Below is a small trained network, with its code and all its weights. Each question gives an input and a class and asks what happens when units are switched off, that is, made to give their printed mean instead of their output.

import numpy as np


def w(rows, s, z=0):
    codes = np.array(rows[::2]) - 128.0
    scale = np.full(codes.shape[1], s)
    scale[-1] = z or s
    return codes * scale


def norm(h):
    return h / np.sqrt((h * h).mean(-1, keepdims=True) + 1e-5)


def f(y):
    return np.maximum(y, 0)


def log_softmax(a):
    a = a - a.max(-1, keepdims=True)
    return a - np.log(np.exp(a).sum(-1, keepdims=True))


def net(x, mask):
    res = np.array(x, float).reshape(1, 6) / 4 @ E
    u = 0
    for l in range(2):
        y = f(norm(res) @ A[l][:, :-1].T + A[l][:, -1])
        res = res + np.where(mask[u : u + 11], y, B[l][:, -1]) @ B[l][:, :-1]
        u += 11
    return log_softmax(norm(res)[-1] @ U[:, :-1].T + U[:, -1])


A, B = {}, {}
E = w([
[103,121,204,101,242,236,8,59,141,251,132,127],'x0',
[75,46,103,97,180,151,228,179,103,152,66,176],'x1',
[100,75,161,105,67,86,71,2,167,81,162,152],'x2',
[108,121,55,49,146,121,158,95,81,118,162,172],'x3',
[229,189,63,190,214,196,118,122,194,159,121,39],'x4',
[203,123,90,81,86,143,223,100,247,132,125,152],'x5',
],0.0075)
A[0] = w([
[65,78,177,129,205,175,128,155,111,192,118,161,25],'0.n1',
[90,116,46,76,129,126,251,148,38,90,132,152,27],'0.n2',
[21,95,189,119,23,83,91,106,63,102,134,158,2],'0.n3',
[201,181,116,188,162,139,163,180,166,138,120,107,13],'0.n4',
[165,151,138,95,121,141,29,70,159,161,168,131,46],'0.n5',
[152,87,120,120,24,125,244,117,200,124,123,153,10],'0.n6',
[134,106,141,93,101,133,186,123,165,149,138,166,88],'0.n7',
[99,113,179,134,215,164,85,132,110,190,128,129,19],'0.n8',
[190,151,132,163,169,138,144,167,193,162,115,97,13],'0.n9',
[104,69,96,112,105,121,179,74,177,57,116,157,97],'0.n10',
[142,137,153,132,122,132,52,88,139,137,144,112,88],'0.n11',
],0.011,0.0036)
B[0] = w([
[69,78,156,84,195,110,141,114,57,155,59,97,212],'0.n1',
[166,165,13,191,126,83,125,139,62,185,179,225,245],'0.n2',
[204,20,192,121,61,204,74,224,92,32,115,123,249],'0.n3',
[202,49,90,119,78,226,139,162,183,139,73,142,197],'0.n4',
[128,206,49,183,166,97,68,91,100,41,94,170,205],'0.n5',
[72,111,141,40,174,77,250,45,222,63,130,107,226],'0.n6',
[76,231,84,91,56,91,134,185,157,70,58,47,176],'0.n7',
[52,121,103,63,166,87,145,115,130,175,35,93,216],'0.n8',
[179,84,122,150,106,184,113,184,115,71,112,47,193],'0.n9',
[103,87,159,157,154,38,173,55,180,109,162,13,208],'0.n10',
[150,191,42,142,84,137,142,83,82,142,141,192,186],'0.n11',
],0.011)
A[1] = w([
[105,104,114,140,149,141,160,151,153,135,136,150,130],'1.n1',
[111,65,161,185,141,89,76,86,86,139,195,88,95],'1.n2',
[119,210,135,133,95,134,54,87,145,131,140,159,30],'1.n3',
[137,70,86,176,190,129,129,98,112,67,131,107,129],'1.n4',
[132,89,245,143,83,137,113,150,114,87,158,160,3],'1.n5',
[133,199,142,168,152,151,62,59,133,155,183,155,48],'1.n6',
[136,186,116,168,146,110,180,150,121,215,248,207,110],'1.n7',
[43,165,210,90,201,138,96,135,107,237,104,118,89],'1.n8',
[195,124,175,116,137,226,122,175,198,142,152,99,107],'1.n9',
[95,171,196,127,151,103,213,124,202,154,186,115,75],'1.n10',
[127,131,191,84,60,136,92,190,110,124,183,132,59],'1.n11',
],0.016,0.0034)
B[1] = w([
[137,122,174,162,104,47,7,101,127,91,132,93,155],'1.n1',
[97,145,147,161,70,197,147,117,125,176,142,105,162],'1.n2',
[150,151,165,143,223,123,151,136,128,113,201,147,162],'1.n3',
[121,161,158,115,127,153,127,136,132,193,149,154,250],'1.n4',
[75,103,143,122,123,169,108,136,58,64,182,173,196],'1.n5',
[159,185,114,125,170,130,108,82,159,94,167,152,158],'1.n6',
[172,97,66,154,101,101,109,139,92,181,136,158,167],'1.n7',
[122,130,188,72,148,79,114,154,161,203,13,162,215],'1.n8',
[121,132,140,206,125,150,135,170,114,109,123,62,189],'1.n9',
[135,114,121,52,140,103,128,96,198,101,146,118,176],'1.n10',
[101,103,181,138,132,153,123,124,101,81,136,158,178],'1.n11',
],0.021,0.012)
U = w([
[69,114,182,62,178,117,92,150,86,220,10,145,153],'0',
[76,75,190,119,83,174,107,143,39,50,196,174,179],'1',
[103,98,114,45,105,42,202,68,231,72,164,78,124],'2',
[159,250,126,149,225,167,82,66,139,115,191,161,107],'3',
[184,138,108,217,128,217,131,202,151,142,91,25,149],'4',
[83,142,149,150,72,163,131,95,88,224,193,125,2],'5',
[178,103,13,155,99,51,127,167,60,187,158,191,120],'6',
],0.012,0.0048)

Each question gives the input, the list of numbers given to net, and the class t.
The units are the neurons (one row each of A and B). Each row of codes is followed by its name. A weight is (code - 128) times the scale printed after its matrix; where a second scale follows, it is the last column's (A, B and U).
mask holds one flag per neuron, layer by layer. A switched-off neuron (its flag False) gives its mean, the last column of its row in B, instead of its output. The means were averaged over made-up inputs and are rounded, as every weight is.
A unit's drop is (log p(t) with every unit on - log p(t) with that unit switched off) / (log p(t) with every unit on - log p(t) with every unit switched off).
The circuit of an input: a set's keep is (log p(t) with only the set's units on - log p(t) with every unit switched off) / (log p(t) with every unit on - log p(t) with every unit switched off). Starting from the 12 units with the biggest drops (on a tie, the unit counted first), units are removed one at a time, each time the one whose removal leaves the highest keep (on an exact tie, the one counted first), for as long as the keep stays at least 0.8.
units of the circuit, in order: the units of the circuit, biggest drop first
top k neurons: the k neurons with the biggest drops, biggest first
k most important neurons of layer l: the k neurons of layer l with the biggest drops, biggest first
drop when u is switched off: that unit's drop, to one decimal
input [-3,-1,7,-8,2,0], class 2: top 3 neurons	0.n6, 0.n2, 0.n9
input [2,3,-8,-3,3,-1], class 4: top 3 neurons	0.n4, 0.n9, 1.n9
input [-7,2,5,1,6,-5], class 6: top 3 neurons	0.n2, 0.n3, 1.n7
input [-8,7,3,0,-4,-2], class 2: 4 most important neurons of layer 0	0.n6, 0.n10, 0.n7, 0.n11
input [-7,7,-7,-8,-2,1], class 6: units of the circuit, in order	0.n2
input [-2,-2,-7,6,5,-1], class 4: top 3 neurons	0.n4, 0.n9, 1.n9
input [-6,0,-8,3,-6,3], class 6: top 2 neurons	0.n2, 1.n7
input [6,-6,-2,-2,4,4], class 3: top 2 neurons	0.n5, 0.n3
input [6,-3,-1,-3,4,7], class 4: top 3 neurons	0.n9, 0.n4, 0.n2
input [-7,8,1,2,-7,0], class 2: top 3 neurons	0.n6, 0.n10, 0.n7
input [1,4,-5,-7,-8,-5], class 1: top 2 neurons	0.n3, 1.n5
input [5,0,2,-6,-8,-6], class 1: top 2 neurons	0.n3, 1.n5
input [6,3,5,-2,3,7], class 3: top 2 neurons	0.n5, 1.n8
input [-3,5,-2,4,0,-8], class 6: units of the circuit, in order	0.n2
input [1,0,-3,7,-4,-6], class 1: top 2 neurons	0.n3, 1.n8
input [5,-3,3,-3,2,-5], class 3: top 2 neurons	0.n5, 0.n11
input [-5,-5,-5,-5,-3,3], class 2: 2 most important neurons of layer 0	0.n6, 0.n3
input [1,-8,-4,-5,-4,8], class 4: 3 most important neurons of layer 0	0.n4, 0.n9, 0.n10
input [-1,2,1,8,-2,-1], class 6: drop when 0.n2 is switched off	2.2
input [0,-4,-2,3,-2,-6], class 1: drop when 1.n10 is switched off	0.0
input [-1,4,5,5,3,1], class 2: units of the circuit, in order	0.n10
input [0,2,-3,1,1,5], class 2: drop when 0.n3 is switched off	0.4
